Below are the code and all the weights of a small trained network. Each question names an input and a class and asks about switching units off, where a switched-off unit gives its printed mean instead of its output.

import numpy as np


def w(rows, s, z=0):
    codes = np.array(rows[::2]) - 128.0
    scale = np.full(codes.shape[1], s)
    scale[-1] = z or s
    return codes * scale


def f(y):
    return y / 2 * (1 + np.tanh(0.7978845608 * (y + 0.044715 * y**3)))


def log_softmax(a):
    a = a - a.max(-1, keepdims=True)
    return a - np.log(np.exp(a).sum(-1, keepdims=True))


def net(x, mask):
    res = np.array(x, float).reshape(1, 4) / 4 @ E
    y = f(res @ A[0][:, :-1].T + A[0][:, -1])
    res = res + np.where(mask, y, B[0][:, -1]) @ B[0][:, :-1]
    return log_softmax(res[-1] @ U[:, :-1].T + U[:, -1])


A, B = {}, {}
E = w([
[142,85,247,63,145,207,80,104,208],'x0',
[47,183,117,95,218,85,2,137,126],'x1',
[185,120,36,91,110,166,75,12,76],'x2',
[54,62,72,191,199,155,154,47,204],'x3',
],0.0084)
A[0] = w([
[87,110,59,188,152,168,164,117,200,183],'neuron 1',
[81,154,176,149,119,55,183,159,183,130],'neuron 2',
[199,73,138,128,79,138,226,120,119,50],'neuron 3',
[201,215,136,80,81,84,133,182,69,136],'neuron 4',
[108,143,158,154,143,117,154,198,188,135],'neuron 5',
[151,98,125,190,103,160,153,115,149,69],'neuron 6',
[77,143,156,171,146,126,95,193,141,58],'neuron 7',
[111,141,122,158,99,66,141,103,106,5],'neuron 8',
[149,99,194,50,135,189,117,120,181,31],'neuron 9',
[160,127,100,123,115,133,93,83,123,26],'neuron 10',
[155,103,151,175,79,156,166,129,144,75],'neuron 11',
[179,89,65,102,126,165,90,83,102,122],'neuron 12',
[89,148,166,161,124,132,159,155,145,17],'neuron 13',
[95,159,90,162,156,89,110,149,89,153],'neuron 14',
[147,144,63,162,117,74,157,147,99,10],'neuron 15',
[88,34,105,162,164,126,157,105,123,40],'neuron 16',
[92,125,97,154,182,109,129,72,186,72],'neuron 17',
[125,163,121,190,162,158,138,103,156,14],'neuron 18',
[114,149,80,88,106,195,110,87,99,27],'neuron 19',
[120,149,69,177,133,60,196,129,66,204],'neuron 20',
[124,114,153,149,140,105,164,195,174,70],'neuron 21',
[187,99,94,94,148,100,75,99,114,253],'neuron 22',
[146,169,80,164,154,109,163,174,128,61],'neuron 23',
[141,102,201,80,165,198,91,128,164,187],'neuron 24',
[212,195,155,86,104,110,97,164,143,19],'neuron 25',
[146,170,103,117,121,165,114,87,119,36],'neuron 26',
[143,100,150,92,141,151,103,131,168,1],'neuron 27',
[68,180,122,93,208,84,5,129,133,60],'neuron 28',
],0.012,0.0063)
B[0] = w([
[115,129,191,95,165,154,82,172,168,218],'neuron 1',
[147,104,157,171,136,117,115,122,79,196],'neuron 2',
[172,188,121,97,76,90,180,110,191,196],'neuron 3',
[117,124,163,61,163,175,91,182,153,231],'neuron 4',
[155,91,141,160,128,112,113,120,87,190],'neuron 5',
[165,159,123,101,103,121,137,129,154,158],'neuron 6',
[171,134,131,152,123,86,130,142,95,171],'neuron 7',
[143,188,71,132,136,106,88,126,110,138],'neuron 8',
[90,168,39,151,140,171,91,85,116,196],'neuron 9',
[164,156,127,147,166,91,114,124,89,147],'neuron 10',
[158,167,130,133,89,101,153,118,137,166],'neuron 11',
[161,78,171,165,153,97,123,102,50,195],'neuron 12',
[156,165,124,140,147,91,107,122,88,146],'neuron 13',
[104,128,110,149,113,178,160,87,145,191],'neuron 14',
[89,199,70,165,138,139,103,99,128,169],'neuron 15',
[136,184,127,75,180,139,103,177,142,171],'neuron 16',
[128,173,143,70,146,135,100,178,129,187],'neuron 17',
[162,194,87,102,167,121,116,155,123,138],'neuron 18',
[171,138,133,138,158,91,115,112,73,159],'neuron 19',
[74,128,111,163,110,190,134,96,122,226],'neuron 20',
[177,107,136,151,143,98,118,122,70,168],'neuron 21',
[136,93,174,167,96,117,114,139,117,207],'neuron 22',
[96,145,92,150,133,120,104,95,108,159],'neuron 23',
[65,120,82,165,113,203,147,87,113,232],'neuron 24',
[113,183,146,84,166,151,97,158,132,174],'neuron 25',
[172,159,111,158,157,72,84,135,108,144],'neuron 26',
[129,251,52,143,165,98,118,110,97,148],'neuron 27',
[184,184,144,107,47,79,197,87,199,250],'neuron 28',
],0.013,0.015)
U = w([
[82,148,45,173,127,167,125,102,126,113],'0',
[180,165,137,116,73,75,197,114,192,119],'1',
[128,147,165,68,190,150,82,185,150,100],'2',
[175,100,159,183,154,75,117,122,60,128],'3',
[68,2,216,153,65,191,173,130,177,255],'4',
[122,103,101,121,149,82,155,143,138,92],'5',
],0.015,0.0089)

Each question gives the input, the list of numbers given to net, and the class t.
The units are the neurons (one row each of A and B). Each row of codes is followed by its name. A weight is (code - 128) times the scale printed after its matrix; where a second scale follows, it is the last column's (A, B and U).
mask holds one flag per neuron, in row order. A switched-off neuron (its flag False) gives its mean, the last column of its row in B, instead of its output. The means were averaged over made-up inputs and are rounded, as every weight is.
A unit's drop is (log p(t) with every unit on - log p(t) with that unit switched off) / (log p(t) with every unit on - log p(t) with every unit switched off).
The circuit of an input: a set's keep is (log p(t) with only the set's units on - log p(t) with every unit switched off) / (log p(t) with every unit on - log p(t) with every unit switched off). Starting from the 12 units with the biggest drops (on a tie, the unit counted first), units are removed one at a time, each time the one whose removal leaves the highest keep (on an exact tie, the one counted first), for as long as the keep stays at least 0.8.
circuit, biggest first: the units of the circuit, biggest drop first
unit that matters most: the unit with the biggest drop
top k neurons: the k neurons with the biggest drops, biggest first
drop when u is switched off: that unit's drop, to one decimal
input [8,-8,8,0], class 0: unit that matters most : neuron 9
input [-4,3,1,-5], class 2: top 3 neurons : [neuron 4; neuron 24; neuron 9]
input [3,-3,1,2], class 4: top 2 neurons : [neuron 28; neuron 15]
input [-3,-3,0,2], class 4: top 3 neurons : [neuron 28; neuron 9; neuron 27]
input [5,-5,7,-6], class 3: top 2 neurons : [neuron 12; neuron 28]
input [1,-2,-8,7], class 3: top 4 neurons : [neuron 2; neuron 5; neuron 21; neuron 4]
input [-7,3,-6,-4], class 0: top 3 neurons : [neuron 20; neuron 14; neuron 15]
input [-7,-3,-5,-8], class 2: top 3 neurons : [neuron 4; neuron 24; neuron 25]
input [6,-6,-3,-5], class 0: top 3 neurons : [neuron 9; neuron 28; neuron 24]
input [0,-5,6,1], class 3: top 2 neurons : [neuron 28; neuron 12]
input [6,1,-4,5], class 0: top 2 neurons : [neuron 24; neuron 9]
input [6,-2,-7,2], class 3: top 3 neurons : [neuron 21; neuron 5; neuron 2]
input [-6,0,7,-3], class 3: top 2 neurons : [neuron 12; neuron 24]
input [-1,4,-1,3], class 1: top 3 neurons : [neuron 28; neuron 24; neuron 4]
input [-4,-5,3,7], class 2: circuit, biggest first : [neuron 1]
input [4,8,5,0], class 1: drop when neuron 17 is switched off : 0.0
input [-3,-7,-8,2], class 3: drop when neuron 5 is switched off : 0.5
input [8,-8,-3,5], class 0: drop when neuron 28 is switched off : 0.9
